Below are the code and all the weights of a small trained network. Each question names an input and a class and asks about switching units off, where a switched-off unit gives its printed mean instead of its output.

import numpy as np


def w(rows, s, z=0):
    codes = np.array(rows[::2]) - 128.0
    scale = np.full(codes.shape[1], s)
    scale[-1] = z or s
    return codes * scale


def norm(h):
    return h / np.sqrt((h * h).mean(-1, keepdims=True) + 1e-5)


def f(y):
    return np.maximum(y, 0)


def log_softmax(a):
    a = a - a.max(-1, keepdims=True)
    return a - np.log(np.exp(a).sum(-1, keepdims=True))


def net(x, mask):
    res = np.array(x, float).reshape(1, 5) / 4 @ E
    u = 0
    for l in range(3):
        y = f(norm(res) @ A[l][:, :-1].T + A[l][:, -1])
        res = res + np.where(mask[u : u + 4], y, B[l][:, -1]) @ B[l][:, :-1]
        u += 4
    return log_softmax(norm(res)[-1] @ U[:, :-1].T + U[:, -1])


A, B = {}, {}
E = w([
[88,72,42,171,210,166,158,63],'x0',
[173,106,92,1,155,168,115,67],'x1',
[209,67,135,149,73,125,69,174],'x2',
[74,92,130,144,169,218,104,106],'x3',
[175,186,78,130,128,52,241,199],'x4',
],0.0086)
A[0] = w([
[126,154,82,64,163,48,203,167,11],'L0N1',
[241,73,3,60,144,231,113,106,7],'L0N2',
[78,223,147,226,159,97,174,104,59],'L0N3',
[224,181,216,21,53,159,16,83,3],'L0N4',
],0.0053,0.0057)
B[0] = w([
[119,162,86,82,113,53,157,131,200],'L0N1',
[192,88,165,99,157,207,172,187,234],'L0N2',
[130,58,109,120,180,103,140,170,237],'L0N3',
[30,43,181,60,95,2,105,95,252],'L0N4',
],0.0077,0.0027)
A[1] = w([
[164,201,65,111,99,89,193,104,23],'L1N1',
[35,135,145,133,168,254,143,3,3],'L1N2',
[155,106,95,189,73,159,46,87,28],'L1N3',
[163,171,174,193,62,123,123,165,52],'L1N4',
],0.0088,0.0049)
B[1] = w([
[161,201,188,67,197,106,172,74,209],'L1N1',
[34,182,44,53,254,128,18,111,255],'L1N2',
[171,193,119,160,90,111,162,19,159],'L1N3',
[131,163,206,159,150,223,103,181,202],'L1N4',
],0.0088,0.0048)
A[2] = w([
[158,169,110,124,77,112,174,112,64],'L2N1',
[172,255,73,93,116,77,195,138,4],'L2N2',
[185,136,114,187,103,105,115,81,55],'L2N3',
[229,52,154,139,161,208,141,71,76],'L2N4',
],0.0074,0.0042)
B[2] = w([
[184,174,137,129,166,117,68,102,162],'L2N1',
[253,189,108,141,206,96,174,34,252],'L2N2',
[128,158,148,148,91,148,150,68,143],'L2N3',
[184,109,2,113,55,189,154,162,196],'L2N4',
],0.0086,0.0039)
U = w([
[209,51,41,66,108,203,153,147,109],'0',
[17,121,99,242,156,94,239,162,5],'1',
[17,132,65,93,225,172,54,64,196],'2',
[150,125,105,249,31,160,92,49,11],'3',
[206,217,135,95,184,56,219,118,239],'4',
[115,76,208,27,15,68,57,82,165],'5',
[131,183,241,207,78,143,105,251,61],'6',
],0.014,0.0034)

Each question gives the input, the list of numbers given to net, and the class t.
The units are the neurons (one row each of A and B). Each row of codes is followed by its name. A weight is (code - 128) times the scale printed after its matrix; where a second scale follows, it is the last column's (A, B and U).
mask holds one flag per neuron, layer by layer. A switched-off neuron (its flag False) gives its mean, the last column of its row in B, instead of its output. The means were averaged over made-up inputs and are rounded, as every weight is.
A unit's drop is (log p(t) with every unit on - log p(t) with that unit switched off) / (log p(t) with every unit on - log p(t) with every unit switched off).
The circuit of an input: a set's keep is (log p(t) with only the set's units on - log p(t) with every unit switched off) / (log p(t) with every unit on - log p(t) with every unit switched off). Starting from all 12 units, units are removed one at a time, each time the one whose removal leaves the highest keep (on an exact tie, the one counted first), for as long as the keep stays at least 0.8.
units of the circuit, in order: the units of the circuit, biggest drop first
top k neurons: the k neurons with the biggest drops, biggest first
drop when u is switched off: that unit's drop, to one decimal
input [-2,8,-5,-7,-5], class 5: top 2 neurons => L0N4; L1N2
input [7,2,2,-6,-4], class 0: units of the circuit, in order => L0N2; L2N4
input [-8,3,-5,4,-1], class 5: units of the circuit, in order => L0N4
input [7,-1,4,6,5], class 0: units of the circuit, in order => L2N4; L1N2
input [1,7,1,5,7], class 0: units of the circuit, in order => L0N2; L2N4
input [-5,-3,-4,-5,-4], class 6: top 2 neurons => L1N4; L1N2
input [4,7,-1,2,3], class 0: top 2 neurons => L0N2; L2N4
input [-7,6,-3,-7,0], class 5: top 2 neurons => L0N4; L1N3
input [0,-1,8,5,-7], class 3: top 2 neurons => L1N3; L2N4
input [-5,6,-2,-8,-2], class 5: drop when L0N4 is switched off => 2.1
input [-4,1,1,-8,-1], class 5: drop when L2N4 is switched off => 0.0
input [-3,4,4,1,3], class 5: drop when L0N4 is switched off => 1.0
input [2,4,0,3,3], class 0: drop when L0N2 is switched off => 1.8
input [-1,-5,8,-7,3], class 6: units of the circuit, in order => L1N4
